Here is a tiny trained network, its code and every weight. The questions are about switching its units off for an input and a class, where a switched-off unit gives its printed mean instead of its output.

import numpy as np


def w(rows, s, z=0):
    codes = np.array(rows[::2]) - 128.0
    scale = np.full(codes.shape[1], s)
    scale[-1] = z or s
    return codes * scale


def f(y):
    return y / 2 * (1 + np.tanh(0.7978845608 * (y + 0.044715 * y**3)))


def log_softmax(a):
    a = a - a.max(-1, keepdims=True)
    return a - np.log(np.exp(a).sum(-1, keepdims=True))


def net(x, mask):
    res = np.array(x, float).reshape(1, 4) / 4 @ E
    y = f(res @ A[0][:, :-1].T + A[0][:, -1])
    res = res + np.where(mask, y, B[0][:, -1]) @ B[0][:, :-1]
    return log_softmax(res[-1] @ U[:, :-1].T + U[:, -1])


A, B = {}, {}
E = w([
[184,171,101,115,81,55,208,56,109],'x0',
[84,101,150,232,53,65,195,160,173],'x1',
[98,220,251,109,156,130,167,118,154],'x2',
[118,142,111,131,131,137,147,138,125],'x3',
],0.016)
A[0] = w([
[82,207,183,108,158,160,63,106,120,152],'n0',
[94,222,251,132,152,154,162,105,120,165],'n1',
[73,70,155,162,122,132,112,170,144,161],'n2',
[137,71,141,50,154,216,77,140,171,195],'n3',
[184,174,119,44,164,122,145,84,124,104],'n4',
[152,101,147,160,147,138,120,136,127,125],'n5',
[226,158,101,93,68,62,227,9,84,153],'n6',
[132,189,148,97,128,98,151,88,154,75],'n7',
[142,172,102,52,188,186,106,83,49,251],'n8',
[89,95,152,186,36,75,152,181,198,158],'n9',
[134,99,57,148,106,162,138,145,81,242],'n10',
[180,93,108,74,152,161,107,81,116,141],'n11',
],0.012,0.011)
B[0] = w([
[105,147,137,107,154,180,110,138,175,201],'n0',
[58,234,164,103,159,114,156,182,207,241],'n1',
[115,73,116,165,163,134,143,165,154,179],'n2',
[139,154,147,127,97,169,102,144,60,205],'n3',
[161,117,100,80,131,110,144,95,159,188],'n4',
[131,92,124,117,107,133,138,144,153,136],'n5',
[147,182,105,139,100,40,136,2,136,251],'n6',
[134,147,166,113,107,98,157,83,171,167],'n7',
[146,116,147,46,155,125,55,126,122,240],'n8',
[109,87,131,170,94,119,188,142,143,220],'n9',
[170,54,97,129,97,160,94,108,95,196],'n10',
[141,159,131,109,139,102,122,149,60,180],'n11',
],0.014,0.029)
U = w([
[175,106,109,103,115,235,72,210,4,242],'0',
[80,185,181,66,173,222,78,187,124,83],'1',
[107,20,100,228,98,189,112,191,108,253],'2',
[42,150,151,199,140,156,161,254,179,150],'3',
[222,153,74,89,115,77,74,93,44,200],'4',
[152,194,141,26,135,92,108,102,179,55],'5',
[138,108,55,241,29,109,154,72,97,38],'6',
[83,206,203,182,55,83,210,121,139,2],'7',
],0.01,0.0032)

Each question gives the input, the list of numbers given to net, and the class t.
The units are the neurons (one row each of A and B). Each row of codes is followed by its name. A weight is (code - 128) times the scale printed after its matrix; where a second scale follows, it is the last column's (A, B and U).
mask holds one flag per neuron, in row order. A switched-off neuron (its flag False) gives its mean, the last column of its row in B, instead of its output. The means were averaged over made-up inputs and are rounded, as every weight is.
A unit's drop is (log p(t) with every unit on - log p(t) with that unit switched off) / (log p(t) with every unit on - log p(t) with every unit switched off).
The circuit of an input: a set's keep is (log p(t) with only the set's units on - log p(t) with every unit switched off) / (log p(t) with every unit on - log p(t) with every unit switched off). Starting from all 12 units, units are removed one at a time, each time the one whose removal leaves the highest keep (on an exact tie, the one counted first), for as long as the keep stays at least 0.8.
circuit, biggest first: the units of the circuit, biggest drop first
unit that matters most: the unit with the biggest drop
k most important neurons: the k neurons with the biggest drops, biggest first
drop of u: that unit's drop, to one decimal
input [1,0,-7,5], class 4: unit that matters most -> n9
input [-2,2,0,5], class 2: circuit, biggest first -> n1, n6
input [-5,0,8,-7], class 1: 2 most important neurons -> n9, n0
input [-1,-7,-1,6], class 0: 2 most important neurons -> n6, n1
input [-7,-7,1,1], class 1: 2 most important neurons -> n0, n10
input [0,-6,8,-7], class 1: 2 most important neurons -> n6, n0
input [-1,3,-2,2], class 2: 2 most important neurons -> n6, n1
input [5,0,-2,-4], class 4: 2 most important neurons -> n9, n1
input [0,-7,-4,1], class 0: 2 most important neurons -> n6, n3
input [-1,0,6,-6], class 1: 2 most important neurons -> n6, n9
input [-3,-3,-1,-1], class 0: 2 most important neurons -> n1, n6
input [-2,8,6,6], class 3: drop of n6 -> 0.2
input [6,-3,-1,-5], class 4: drop of n1 -> 0.6
input [6,-5,-6,3], class 4: drop of n3 -> 0.0
input [2,1,-7,6], class 6: circuit, biggest first -> n8
input [2,5,-2,6], class 6: drop of n1 -> 0.1
